Below are the code and all the weights of a small trained network. Each question names an input and a class and asks about switching units off, where a switched-off unit gives its printed mean instead of its output.

import numpy as np


def w(rows, s, z=0):
    codes = np.array(rows[::2]) - 128.0
    scale = np.full(codes.shape[1], s)
    scale[-1] = z or s
    return codes * scale


def norm(h):
    return h / np.sqrt((h * h).mean(-1, keepdims=True) + 1e-5)


def f(y):
    return np.maximum(y, 0)


def log_softmax(a):
    a = a - a.max(-1, keepdims=True)
    return a - np.log(np.exp(a).sum(-1, keepdims=True))


def net(x, mask):
    res = np.array(x, float).reshape(1, 3) / 4 @ E
    u = 0
    for l in range(2):
        y = f(norm(res) @ A[l][:, :-1].T + A[l][:, -1])
        res = res + np.where(mask[u : u + 4], y, B[l][:, -1]) @ B[l][:, :-1]
        u += 4
    return log_softmax(norm(res)[-1] @ U[:, :-1].T + U[:, -1])


A, B = {}, {}
E = w([
[38,86,94,101,117],'x0',
[92,123,175,127,183],'x1',
[152,1,171,130,86],'x2',
],0.0079)
A[0] = w([
[23,168,183,23,31,73],'0.n0',
[153,133,88,184,170,136],'0.n1',
[175,135,28,80,50,4],'0.n2',
[80,104,186,112,245,2],'0.n3',
],0.011,0.0056)
B[0] = w([
[134,19,65,62,176,253],'0.n0',
[132,116,114,178,199,223],'0.n1',
[36,194,224,56,72,222],'0.n2',
[83,206,164,86,7,247],'0.n3',
],0.016,0.0032)
A[1] = w([
[200,159,166,173,130,11],'1.n0',
[232,188,243,115,163,73],'1.n1',
[70,160,48,104,173,84],'1.n2',
[92,6,160,208,91,133],'1.n3',
],0.013,0.012)
B[1] = w([
[108,30,8,21,173,147],'1.n0',
[88,65,114,91,96,254],'1.n1',
[213,159,148,210,142,189],'1.n2',
[157,209,123,179,163,242],'1.n3',
],0.015,0.0061)
U = w([
[59,233,236,59,16,2],'0',
[223,208,130,251,210,33],'1',
[117,28,32,50,215,118],'2',
],0.018,0.00068)

Each question gives the input, the list of numbers given to net, and the class t.
The units are the neurons (one row each of A and B). Each row of codes is followed by its name. A weight is (code - 128) times the scale printed after its matrix; where a second scale follows, it is the last column's (A, B and U).
mask holds one flag per neuron, layer by layer. A switched-off neuron (its flag False) gives its mean, the last column of its row in B, instead of its output. The means were averaged over made-up inputs and are rounded, as every weight is.
A unit's drop is (log p(t) with every unit on - log p(t) with that unit switched off) / (log p(t) with every unit on - log p(t) with every unit switched off).
The circuit of an input: a set's keep is (log p(t) with only the set's units on - log p(t) with every unit switched off) / (log p(t) with every unit on - log p(t) with every unit switched off). Starting from all 8 units, units are removed one at a time, each time the one whose removal leaves the highest keep (on an exact tie, the one counted first), for as long as the keep stays at least 0.8.
circuit, biggest first: the units of the circuit, biggest drop first
unit that matters most: the unit with the biggest drop
top k neurons: the k neurons with the biggest drops, biggest first
k most important neurons of layer l: the k neurons of layer l with the biggest drops, biggest first
drop when u is switched off: that unit's drop, to one decimal
input [0,7,7], class 0: unit that matters most -> 0.n3
input [1,-3,-4], class 1: 2 most important neurons of layer 0 -> (0.n3 0.n1)
input [-6,-8,-7], class 0: 2 most important neurons of layer 1 -> (1.n3 1.n1)
input [7,8,8], class 0: 2 most important neurons of layer 1 -> (1.n2 1.n3)
input [1,5,-6], class 1: 2 most important neurons of layer 1 -> (1.n2 1.n1)
input [8,0,-7], class 2: top 4 neurons -> (0.n0 1.n3 0.n3 0.n1)
input [-8,7,-6], class 2: 2 most important neurons of layer 1 -> (1.n1 1.n3)
input [-6,-5,-5], class 2: circuit, biggest first -> (0.n3 1.n1 1.n3)
input [-2,2,3], class 1: top 3 neurons -> (0.n2 1.n3 0.n3)
input [-3,5,7], class 1: top 2 neurons -> (1.n3 0.n2)
input [-8,8,-5], class 0: top 2 neurons -> (0.n3 0.n0)
input [-1,-7,7], class 0: top 4 neurons -> (0.n2 0.n1 1.n2 0.n0)
input [-8,-7,-3], class 2: top 3 neurons -> (0.n3 0.n1 1.n0)
input [4,2,-5], class 1: circuit, biggest first -> (1.n2)
input [5,6,8], class 1: top 2 neurons -> (1.n3 0.n2)
input [-8,8,6], class 0: top 3 neurons -> (0.n3 0.n1 1.n3)
input [4,1,-5], class 1: 2 most important neurons of layer 1 -> (1.n2 1.n1)
input [3,-3,7], class 1: drop when 1.n3 is switched off -> 0.4
input [-3,3,5], class 1: drop when 1.n3 is switched off -> 1.1
input [0,8,7], class 0: top neuron -> (0.n3)
input [-6,8,-2], class 0: drop when 0.n3 is switched off -> 2.6
